Below is a small trained network, with its code and all its weights. Each question gives an input and a target symbol and asks what happens when units are switched off, that is, made to give their printed mean instead of their output.

import numpy as np


def w(rows, s, z=0):
    codes = np.array(rows[::2]) - 128.0
    scale = np.full(codes.shape[1], s)
    scale[-1] = z or s
    return codes * scale


def f(y):
    return np.maximum(y, 0)


def softmax(a):
    e = np.exp(a - a.max(-1, keepdims=True))
    return e / e.sum(-1, keepdims=True)


def log_softmax(a):
    a = a - a.max(-1, keepdims=True)
    return a - np.log(np.exp(a).sum(-1, keepdims=True))


def net(x, mask):
    ids = ['ΔΠαβγεζλμστ'.index(c) for c in x.split()]
    T = len(ids)
    res = E[ids] + P[:T]
    r = res
    for j in range(2):
        rows = slice(3 * j, 3 * j + 3)
        q, k, v = (r @ M[0][rows].T for M in (Q, K, V))
        z = softmax(np.where(np.tri(T) > 0, q @ k.T / 3**0.5, -1e9)) @ v
        o = O[0][rows]
        res = res + np.where(mask[j], z, o[:, -1]) @ o[:, :-1]
    y = f(res @ A[0][:, :-1].T + A[0][:, -1])
    res = res + np.where(mask[2:26], y, B[0][:, -1]) @ B[0][:, :-1]
    return log_softmax(res[-1] @ U[:, :-1].T + U[:, -1])


Q, K, V, O, A, B = {}, {}, {}, {}, {}, {}
E = w([
[58,144,108],'Δ',
[101,165,97],'Π',
[142,135,199],'α',
[158,152,156],'β',
[114,141,134],'γ',
[110,138,154],'ε',
[67,124,157],'ζ',
[111,136,141],'λ',
[153,168,125],'μ',
[101,153,121],'σ',
[2,129,93],'τ',
],0.014)
P = w([
[135,115,94],'0',
[49,196,185],'1',
[133,85,78],'2',
[69,227,200],'3',
[150,49,93],'4',
[141,179,251],'5',
[132,39,122],'6',
],0.014)
Q[0] = w([
[72,99,143],'H0',
[106,123,146],'H0',
[131,121,139],'H0',
[127,165,149],'H1',
[79,188,247],'H1',
[163,88,95],'H1',
],0.015)
K[0] = w([
[69,121,150],'H0',
[92,103,118],'H0',
[131,115,127],'H0',
[129,89,122],'H1',
[161,7,107],'H1',
[110,190,182],'H1',
],0.016)
V[0] = w([
[120,181,131],'H0',
[85,211,137],'H0',
[177,158,84],'H0',
[177,196,24],'H1',
[123,118,71],'H1',
[3,123,98],'H1',
],0.014)
O[0] = w([
[176,135,192,180],'H0',
[174,129,176,254],'H0',
[95,100,140,60],'H0',
[245,109,158,73],'H1',
[185,71,115,104],'H1',
[67,15,153,234],'H1',
],0.012,0.0078)
A[0] = w([
[92,167,89,177],'N0',
[133,36,104,207],'N1',
[192,117,53,140],'N2',
[70,165,189,71],'N3',
[113,168,163,136],'N4',
[118,67,69,93],'N5',
[181,140,153,117],'N6',
[123,76,131,176],'N7',
[77,142,121,144],'N8',
[99,142,20,210],'N9',
[135,187,169,80],'N10',
[63,150,72,166],'N11',
[58,146,168,255],'N12',
[131,198,196,119],'N13',
[100,190,176,64],'N14',
[160,204,104,123],'N15',
[178,85,90,128],'N16',
[101,53,145,166],'N17',
[79,110,87,142],'N18',
[196,162,153,87],'N19',
[144,2,91,146],'N20',
[71,48,97,143],'N21',
[90,49,186,179],'N22',
[168,145,142,88],'N23',
],0.0097,0.0082)
B[0] = w([
[172,166,101,148],'N0',
[124,239,157,198],'N1',
[18,147,28,133],'N2',
[102,97,69,176],'N3',
[96,64,68,164],'N4',
[101,3,177,150],'N5',
[141,106,206,154],'N6',
[194,181,74,180],'N7',
[158,86,115,163],'N8',
[164,221,155,147],'N9',
[56,157,159,161],'N10',
[200,149,202,162],'N11',
[184,89,34,251],'N12',
[68,52,150,188],'N13',
[50,134,88,159],'N14',
[131,207,70,149],'N15',
[76,150,58,134],'N16',
[173,154,63,211],'N17',
[173,115,232,166],'N18',
[93,145,182,158],'N19',
[72,229,144,191],'N20',
[146,169,171,210],'N21',
[167,120,58,247],'N22',
[115,163,171,141],'N23',
],0.0058,0.017)
U = w([
[86,214,193,2],'Δ',
[246,67,100,209],'Π',
[217,246,91,246],'α',
[71,69,154,126],'β',
[114,11,40,135],'γ',
[150,188,235,8],'ε',
[99,76,166,144],'ζ',
[2,170,102,33],'λ',
[222,84,211,56],'μ',
[167,72,176,90],'σ',
[120,82,173,136],'τ',
],0.0068,0.0044)

Each question gives the input, a string of symbols that net reads in full, and the target symbol t.
The units are the heads (3 rows each of Q, K, V and O) and the neurons (one row each of A and B). Each row of codes is followed by its name. A weight is (code - 128) times the scale printed after its matrix; where a second scale follows, it is the last column's (O, A, B and U).
mask holds one flag per unit, heads first, then neurons. A switched-off unit (its flag False) gives its mean, the last column of its rows in O or B, instead of its output. The means were averaged over made-up inputs and are rounded, as every weight is.
A unit's drop is (log p(t) with every unit on - log p(t) with that unit switched off) / (log p(t) with every unit on - log p(t) with every unit switched off).
The circuit of an input: a set's keep is (log p(t) with only the set's units on - log p(t) with every unit switched off) / (log p(t) with every unit on - log p(t) with every unit switched off). Starting from the 12 units with the biggest drops (on a tie, the unit counted first), units are removed one at a time, each time the one whose removal leaves the highest keep (on an exact tie, the one counted first), for as long as the keep stays at least 0.8.
circuit, biggest first: the units of the circuit, biggest drop first
k most important neurons: the k neurons with the biggest drops, biggest first
heads that matter: for each layer, one digit per head in row order, 1 if its drop is at least 0.15 and else 0, layers parted by /
input ζ λ μ λ σ τ γ, target α: circuit, biggest first : N13, N1, N20
input β μ λ Π σ, target α: circuit, biggest first : N1, N20, N13
input ε τ Π μ μ β, target ε: most important neuron : N12
input λ β α Δ, target λ: heads that matter : 01
input α α μ ζ α ε, target λ: heads that matter : 01
input γ Π λ λ ε, target α: circuit, biggest first : N1, N20, N13
input μ ε β γ ζ, target α: circuit, biggest first : N13, N1, N20
input μ σ λ τ σ ζ β, target α: circuit, biggest first : N1, N20, N13
input Δ Δ α β α γ, target λ: heads that matter : 01
input ζ Π Π λ, target μ: circuit, biggest first : H1, H0
input σ Π λ α Π ε, target μ: circuit, biggest first : H1, N6
input λ λ α Π Δ γ β, target α: circuit, biggest first : N13, N1, N5
input α β σ Π μ Π, target ε: 2 most important neurons : N12, N22
input α Π β α τ, target α: 2 most important neurons : N9, N13
input τ λ ζ, target α: 2 most important neurons : N1, N20
input μ ζ β μ μ λ Π, target α: 2 most important neurons : N13, N5
input λ Π α λ, target λ: 2 most important neurons : N14, N10
input ε α τ γ ε ε σ, target α: 2 most important neurons : N13, N9
input ζ ε α Π, target λ: 3 most important neurons : N14, N13, N10
input α α τ γ γ ζ λ, target α: 2 most important neurons : N13, N9
input ε μ Δ α, target Π: most important neuron : N22
input τ ε β Π μ μ, target ε: most important neuron : N12
input Π μ γ σ α μ ε, target α: 2 most important neurons : N13, N5
